Below are the code and all the weights of a small trained network. Each question names an input and a target symbol and asks about switching units off, where a switched-off unit gives its printed mean instead of its output.

import numpy as np


def w(rows, s, z=0):
    codes = np.array(rows[::2]) - 128.0
    scale = np.full(codes.shape[1], s)
    scale[-1] = z or s
    return codes * scale


def norm(h):
    return h / np.sqrt((h * h).mean(-1, keepdims=True) + 1e-5)


def f(y):
    return y / 2 * (1 + np.tanh(0.7978845608 * (y + 0.044715 * y**3)))


def softmax(a):
    e = np.exp(a - a.max(-1, keepdims=True))
    return e / e.sum(-1, keepdims=True)


def log_softmax(a):
    a = a - a.max(-1, keepdims=True)
    return a - np.log(np.exp(a).sum(-1, keepdims=True))


def net(x, mask):
    ids = ['ΓΔΠΦΩαβεζηθλμξστ'.index(c) for c in x.split()]
    T = len(ids)
    res = E[ids] + P[:T]
    u = 0
    for l in range(2):
        q, k, v = (norm(res) @ M[l].T for M in (Q, K, V))
        z = softmax(np.where(np.tri(T) > 0, q @ k.T / 4**0.5, -1e9)) @ v
        res = res + np.where(mask[u], z, O[l][:, -1]) @ O[l][:, :-1]
        u += 1
        y = f(norm(res) @ A[l][:, :-1].T + A[l][:, -1])
        res = res + np.where(mask[u : u + 16], y, B[l][:, -1]) @ B[l][:, :-1]
        u += 16
    return log_softmax(norm(res)[-1] @ U[:, :-1].T + U[:, -1])


Q, K, V, O, A, B = {}, {}, {}, {}, {}, {}
E = w([
[141,175,137,154],'Γ',
[159,241,131,45],'Δ',
[211,141,229,119],'Π',
[48,166,98,233],'Φ',
[34,111,189,87],'Ω',
[123,115,145,179],'α',
[219,166,127,187],'β',
[160,253,108,92],'ε',
[43,136,105,159],'ζ',
[82,153,138,153],'η',
[161,108,71,239],'θ',
[55,151,119,66],'λ',
[147,110,165,186],'μ',
[73,131,163,192],'ξ',
[163,119,194,127],'σ',
[32,112,158,153],'τ',
],0.016)
P = w([
[44,159,49,110],'0',
[85,187,248,144],'1',
[187,107,120,82],'2',
[82,194,207,179],'3',
[180,104,93,97],'4',
[75,202,192,165],'5',
[169,87,86,104],'6',
[82,210,194,156],'7',
[192,76,108,113],'8',
],0.013)
Q[0] = w([
[186,112,104,77],'0.h1',
[205,115,105,109],'0.h1',
[84,184,138,250],'0.h1',
[1,197,83,183],'0.h1',
],0.0063)
K[0] = w([
[132,47,124,112],'0.h1',
[113,54,162,156],'0.h1',
[105,244,249,221],'0.h1',
[200,254,236,141],'0.h1',
],0.0049)
V[0] = w([
[92,38,114,96],'0.h1',
[170,89,100,116],'0.h1',
[134,87,2,79],'0.h1',
[200,160,102,139],'0.h1',
],0.0079)
O[0] = w([
[28,127,80,91,53],'0.h1',
[90,212,154,79,60],'0.h1',
[107,254,33,90,3],'0.h1',
[179,212,189,113,113],'0.h1',
],0.0059,0.0057)
A[0] = w([
[84,154,195,171,174],'0.n1',
[221,64,123,30,92],'0.n2',
[198,56,41,41,252],'0.n3',
[147,144,77,144,129],'0.n4',
[112,72,65,138,35],'0.n5',
[224,148,130,81,42],'0.n6',
[152,43,96,75,75],'0.n7',
[135,104,186,118,110],'0.n8',
[117,84,183,103,143],'0.n9',
[127,172,152,116,134],'0.n10',
[67,184,175,83,154],'0.n11',
[176,51,95,62,214],'0.n12',
[178,68,119,169,67],'0.n13',
[124,185,178,151,120],'0.n14',
[133,87,73,4,23],'0.n15',
[214,102,72,108,135],'0.n16',
],0.013,0.0032)
B[0] = w([
[207,95,166,94,254],'0.n1',
[184,112,131,62,218],'0.n2',
[187,117,59,254,222],'0.n3',
[126,166,158,152,130],'0.n4',
[88,156,117,97,134],'0.n5',
[152,71,102,142,199],'0.n6',
[142,98,60,158,156],'0.n7',
[91,134,83,143,207],'0.n8',
[151,142,74,146,204],'0.n9',
[90,107,118,154,150],'0.n10',
[163,99,147,182,174],'0.n11',
[173,112,63,101,199],'0.n12',
[120,76,147,106,199],'0.n13',
[112,68,144,142,203],'0.n14',
[193,104,140,199,154],'0.n15',
[193,149,87,143,190],'0.n16',
],0.02,0.0066)
Q[1] = w([
[206,192,47,121],'1.h1',
[147,77,182,208],'1.h1',
[7,95,196,85],'1.h1',
[220,128,2,5],'1.h1',
],0.013)
K[1] = w([
[152,37,44,147],'1.h1',
[92,171,153,189],'1.h1',
[114,210,195,47],'1.h1',
[246,30,183,182],'1.h1',
],0.014)
V[1] = w([
[199,172,10,79],'1.h1',
[133,207,123,113],'1.h1',
[217,126,254,159],'1.h1',
[147,21,77,154],'1.h1',
],0.017)
O[1] = w([
[152,138,192,62,153],'1.h1',
[126,208,124,110,73],'1.h1',
[128,150,189,206,142],'1.h1',
[111,5,137,131,254],'1.h1',
],0.022,0.0083)
A[1] = w([
[72,124,60,116,166],'1.n1',
[136,74,130,171,158],'1.n2',
[104,163,82,78,134],'1.n3',
[109,134,176,99,100],'1.n4',
[113,45,53,125,172],'1.n5',
[137,162,51,173,192],'1.n6',
[118,225,110,150,104],'1.n7',
[96,116,130,139,186],'1.n8',
[218,111,76,138,140],'1.n9',
[107,118,250,156,36],'1.n10',
[123,52,209,135,48],'1.n11',
[155,106,190,110,4],'1.n12',
[159,132,128,161,160],'1.n13',
[195,133,140,51,47],'1.n14',
[108,156,91,147,12],'1.n15',
[184,150,187,143,196],'1.n16',
],0.018,0.0025)
B[1] = w([
[151,67,193,122,141],'1.n1',
[139,194,136,57,225],'1.n2',
[126,141,119,211,145],'1.n3',
[152,169,121,126,125],'1.n4',
[245,203,106,167,250],'1.n5',
[2,144,169,111,154],'1.n6',
[166,31,136,95,161],'1.n7',
[154,115,107,122,134],'1.n8',
[58,192,151,124,226],'1.n9',
[105,96,123,211,160],'1.n10',
[46,145,78,86,222],'1.n11',
[83,164,155,157,153],'1.n12',
[126,138,118,88,157],'1.n13',
[110,71,81,173,163],'1.n14',
[91,114,149,173,127],'1.n15',
[177,114,122,52,169],'1.n16',
],0.024,0.014)
U = w([
[141,182,184,49,123],'Γ',
[114,126,142,123,176],'Δ',
[149,75,132,201,217],'Π',
[117,137,87,136,161],'Φ',
[157,92,73,134,94],'Ω',
[104,138,47,130,113],'α',
[155,169,218,162,103],'β',
[188,94,195,117,69],'ε',
[152,167,46,193,106],'ζ',
[106,150,102,123,193],'η',
[139,140,98,96,189],'θ',
[103,195,43,51,28],'λ',
[105,141,118,100,252],'μ',
[114,247,138,143,101],'ξ',
[124,44,119,67,47],'σ',
[196,247,134,182,61],'τ',
],0.016,0.004)

Each question gives the input, a string of symbols that net reads in full, and the target symbol t.
The units are the heads (4 rows each of Q, K, V and O) and the neurons (one row each of A and B). Each row of codes is followed by its name. A weight is (code - 128) times the scale printed after its matrix; where a second scale follows, it is the last column's (O, A, B and U).
mask holds one flag per unit, layer by layer, with each layer's heads first. A switched-off unit (its flag False) gives its mean, the last column of its rows in O or B, instead of its output. The means were averaged over made-up inputs and are rounded, as every weight is.
A unit's drop is (log p(t) with every unit on - log p(t) with that unit switched off) / (log p(t) with every unit on - log p(t) with every unit switched off).
The circuit of an input: a set's keep is (log p(t) with only the set's units on - log p(t) with every unit switched off) / (log p(t) with every unit on - log p(t) with every unit switched off). Starting from the 12 units with the biggest drops (on a tie, the unit counted first), units are removed one at a time, each time the one whose removal leaves the highest keep (on an exact tie, the one counted first), for as long as the keep stays at least 0.8.
units of the circuit, in order: the units of the circuit, biggest drop first
top k neurons: the k neurons with the biggest drops, biggest first
top k neurons in layer l: the k neurons of layer l with the biggest drops, biggest first
input Π λ τ Φ β Δ, target Π: units of the circuit, in order -> 1.h1
input σ μ Γ α τ Ω τ λ, target σ: units of the circuit, in order -> 1.h1, 1.n11
input σ λ σ Π ζ Ω, target σ: top 3 neurons -> 0.n1, 0.n11, 0.n5
input τ ε λ Γ τ, target ζ: top 2 neurons -> 0.n1, 0.n13
input Π Π Π α ε β Γ Γ λ, target τ: units of the circuit, in order -> 0.h1, 1.n9, 0.n15
input Γ Γ Γ Π α ε Γ Γ, target Γ: top 3 neurons in layer 1 -> 1.n7, 1.n5, 1.n6
input ξ β Π Δ λ η Ω η, target ξ: top 4 neurons -> 0.n12, 0.n3, 0.n6, 0.n7
input Γ ε θ β τ λ β η, target Γ: top 2 neurons -> 0.n1, 0.n4
input Γ Γ Γ λ, target Γ: top 3 neurons -> 0.n1, 0.n4, 1.n7
input σ Γ ζ Γ β β Ω Δ, target σ: top 3 neurons -> 0.n1, 0.n11, 0.n5
input ξ μ Π μ η Γ, target ξ: top 4 neurons in layer 0 -> 0.n12, 0.n3, 0.n6, 0.n7
input τ Γ θ τ Ω τ τ σ, target τ: top 3 neurons -> 0.n12, 1.n5, 0.n2
input τ η Δ Ω, target τ: top 2 neurons -> 0.n12, 1.n5
input ξ Γ σ σ Ω Π β Π, target ξ: top 3 neurons -> 0.n12, 0.n3, 0.n6
input λ Π τ λ, target λ: units of the circuit, in order -> 1.n11
input Π λ ζ ξ, target Π: top 3 neurons -> 0.n12, 0.n16, 0.n3
input σ λ Γ Π Γ σ, target σ: top 2 neurons -> 0.n1, 0.n5
input λ ζ θ ξ Φ Γ, target λ: top 3 neurons -> 0.n1, 0.n2, 0.n15
input ξ Π η λ, target ξ: top 2 neurons -> 0.n12, 0.n3
input β σ Π Ω, target β: top 4 neurons in layer 1 -> 1.n10, 1.n5, 1.n16, 1.n9
input β λ Γ β Π σ, target β: top 3 neurons in layer 1 -> 1.n10, 1.n5, 1.n16
input Π Γ ξ ξ τ β, target Π: top neuron in layer 1 -> 1.n9
input β β λ Π μ Π ξ Π, target β: top 2 neurons in layer 1 -> 1.n10, 1.n5
input Π Δ τ λ Γ β, target Π: top 3 neurons in layer 1 -> 1.n10, 1.n9, 1.n6
input Γ μ μ Π, target Γ: top 4 neurons in layer 0 -> 0.n1, 0.n4, 0.n8, 0.n12
